Here is a tiny trained network, its code and every weight. The questions are about switching its units off for an input and a class, where a switched-off unit gives its printed mean instead of its output.

import numpy as np


def w(rows, s, z=0):
    codes = np.array(rows[::2]) - 128.0
    scale = np.full(codes.shape[1], s)
    scale[-1] = z or s
    return codes * scale


def norm(h):
    return h / np.sqrt((h * h).mean(-1, keepdims=True) + 1e-5)


def f(y):
    return np.maximum(y, 0)


def log_softmax(a):
    a = a - a.max(-1, keepdims=True)
    return a - np.log(np.exp(a).sum(-1, keepdims=True))


def net(x, mask):
    res = np.array(x, float).reshape(1, 7) / 4 @ E
    u = 0
    for l in range(3):
        y = f(norm(res) @ A[l][:, :-1].T + A[l][:, -1])
        res = res + np.where(mask[u : u + 5], y, B[l][:, -1]) @ B[l][:, :-1]
        u += 5
    return log_softmax(norm(res)[-1] @ U[:, :-1].T + U[:, -1])


A, B = {}, {}
E = w([
[135,124,124,131,131,129,123,116,122,128,126,130],'x0',
[115,131,108,147,113,110,149,134,158,145,136,113],'x1',
[32,195,37,144,254,120,38,121,125,173,108,127],'x2',
[141,143,167,222,102,133,43,127,181,62,56,59],'x3',
[218,159,75,74,199,145,168,167,166,78,149,87],'x4',
[101,185,78,76,32,163,101,43,64,98,169,20],'x5',
[131,110,67,70,100,74,138,120,118,112,41,150],'x6',
],0.0034)
A[0] = w([
[97,174,198,204,153,199,142,131,151,189,254,117,38],'L0N0',
[100,162,152,63,134,154,88,133,67,132,133,99,43],'L0N1',
[154,105,182,124,175,124,101,158,86,145,106,182,90],'L0N2',
[51,113,199,194,80,115,95,47,102,153,114,198,33],'L0N3',
[102,131,85,55,116,144,163,118,99,196,232,227,6],'L0N4',
],0.0067,0.0025)
B[0] = w([
[164,71,61,106,119,49,88,112,77,71,111,160,252],'L0N0',
[87,78,132,111,142,182,124,108,188,99,143,183,180],'L0N1',
[87,108,117,98,115,193,119,72,166,93,129,124,193],'L0N2',
[121,108,115,82,131,167,124,255,141,162,151,65,254],'L0N3',
[87,102,193,132,175,106,183,120,91,133,90,45,238],'L0N4',
],0.0063,0.0048)
A[1] = w([
[91,191,112,122,50,145,115,53,70,163,209,86,9],'L1N0',
[118,108,138,164,162,132,134,153,156,166,134,206,6],'L1N1',
[133,92,187,181,184,96,139,167,142,166,113,228,29],'L1N2',
[89,139,86,74,73,90,158,134,138,175,1,152,68],'L1N3',
[76,202,86,168,169,126,99,112,109,187,153,183,4],'L1N4',
],0.0083,0.0014)
B[1] = w([
[32,46,96,103,176,195,199,156,249,66,42,236,227],'L1N0',
[60,139,95,73,95,214,137,77,164,82,135,90,182],'L1N1',
[23,143,53,58,36,203,158,67,133,51,112,69,234],'L1N2',
[149,22,128,171,149,87,47,135,26,56,235,123,253],'L1N3',
[199,163,209,98,50,54,115,83,122,255,176,189,178],'L1N4',
],0.0042,0.0036)
A[2] = w([
[36,190,87,160,226,107,65,111,118,197,122,155,72],'L2N0',
[118,148,162,255,97,134,48,133,159,79,56,79,70],'L2N1',
[113,55,146,115,127,132,129,133,116,85,138,89,252],'L2N2',
[228,201,63,92,203,154,173,156,146,92,156,113,66],'L2N3',
[169,138,194,161,17,133,203,120,124,163,153,211,18],'L2N4',
],0.0093,0.0018)
B[2] = w([
[253,149,201,155,24,132,179,128,161,94,130,131,172],'L2N0',
[85,106,140,63,208,107,238,93,57,175,156,135,177],'L2N1',
[174,234,97,188,156,117,80,111,173,155,113,157,249],'L2N2',
[29,83,159,166,83,148,51,201,115,207,128,123,165],'L2N3',
[232,156,232,105,20,96,138,99,130,156,152,123,144],'L2N4',
],0.0062,0.013)
U = w([
[226,147,225,124,6,125,175,101,152,131,147,147,115],'0',
[31,110,56,97,124,220,147,80,214,50,88,164,105],'1',
[77,111,175,104,230,92,254,98,37,169,130,92,102],'2',
[137,163,130,156,148,128,98,128,148,159,132,129,255],'3',
[80,109,142,156,92,162,71,253,130,205,146,92,89],'4',
[183,104,61,160,148,54,55,110,58,70,147,170,90],'5',
],0.006,0.0059)

Each question gives the input, the list of numbers given to net, and the class t.
The units are the neurons (one row each of A and B). Each row of codes is followed by its name. A weight is (code - 128) times the scale printed after its matrix; where a second scale follows, it is the last column's (A, B and U).
mask holds one flag per neuron, layer by layer. A switched-off neuron (its flag False) gives its mean, the last column of its row in B, instead of its output. The means were averaged over made-up inputs and are rounded, as every weight is.
A unit's drop is (log p(t) with every unit on - log p(t) with that unit switched off) / (log p(t) with every unit on - log p(t) with every unit switched off).
The circuit of an input: a set's keep is (log p(t) with only the set's units on - log p(t) with every unit switched off) / (log p(t) with every unit on - log p(t) with every unit switched off). Starting from the 12 units with the biggest drops (on a tie, the unit counted first), units are removed one at a time, each time the one whose removal leaves the highest keep (on an exact tie, the one counted first), for as long as the keep stays at least 0.8.
units of the circuit, in order: the units of the circuit, biggest drop first
most important unit: the unit with the biggest drop
k most important neurons: the k neurons with the biggest drops, biggest first
k most important neurons of layer l: the k neurons of layer l with the biggest drops, biggest first
input [-5,4,1,5,-7,-4,6], class 4: most important unit -> L0N3
input [-8,6,8,8,1,-4,-5], class 0: 2 most important neurons -> L2N0, L1N4
input [7,-1,7,2,8,4,-6], class 4: 2 most important neurons -> L2N3, L2N2
input [-8,0,4,-7,-1,8,1], class 1: 2 most important neurons of layer 0 -> L0N1, L0N3
input [-4,1,-3,3,6,-7,4], class 1: units of the circuit, in order -> L1N2, L2N0
input [1,-5,7,-6,-4,-3,-6], class 0: 2 most important neurons -> L2N0, L1N3
input [3,3,-4,3,7,-5,7], class 4: 2 most important neurons of layer 0 -> L0N0, L0N4
input [4,-1,7,-2,4,8,-6], class 1: 2 most important neurons of layer 2 -> L2N4, L2N2
input [-1,0,7,-3,5,1,7], class 0: units of the circuit, in order -> L2N0, L0N0
input [-3,0,1,0,-6,7,-5], class 1: 3 most important neurons -> L1N0, L2N3, L1N3
input [2,-8,-5,-8,-2,-1,-2], class 2: 3 most important neurons -> L0N4, L2N0, L1N4
input [6,-1,-2,7,-7,-4,-3], class 2: 2 most important neurons -> L2N1, L2N3
input [4,4,5,-2,2,0,-5], class 0: 3 most important neurons -> L2N0, L0N3, L1N3
input [-2,-1,2,-3,6,-5,6], class 4: 2 most important neurons of layer 2 -> L2N3, L2N1
input [7,5,-6,7,0,-3,-5], class 2: most important unit -> L2N1
input [-7,5,4,-7,-6,2,-8], class 5: 2 most important neurons -> L0N0, L2N1
input [-5,8,7,-5,6,-8,5], class 1: 3 most important neurons -> L1N2, L1N1, L0N3
input [-4,-7,-4,-7,-6,1,-3], class 2: 2 most important neurons -> L0N4, L2N3
input [-5,-2,2,-4,7,4,-2], class 4: 2 most important neurons of layer 2 -> L2N3, L2N1
input [7,4,-2,-8,-4,7,-4], class 2: units of the circuit, in order -> L0N4
input [-8,-1,-6,1,-4,1,7], class 5: 3 most important neurons -> L1N3, L2N0, L1N4
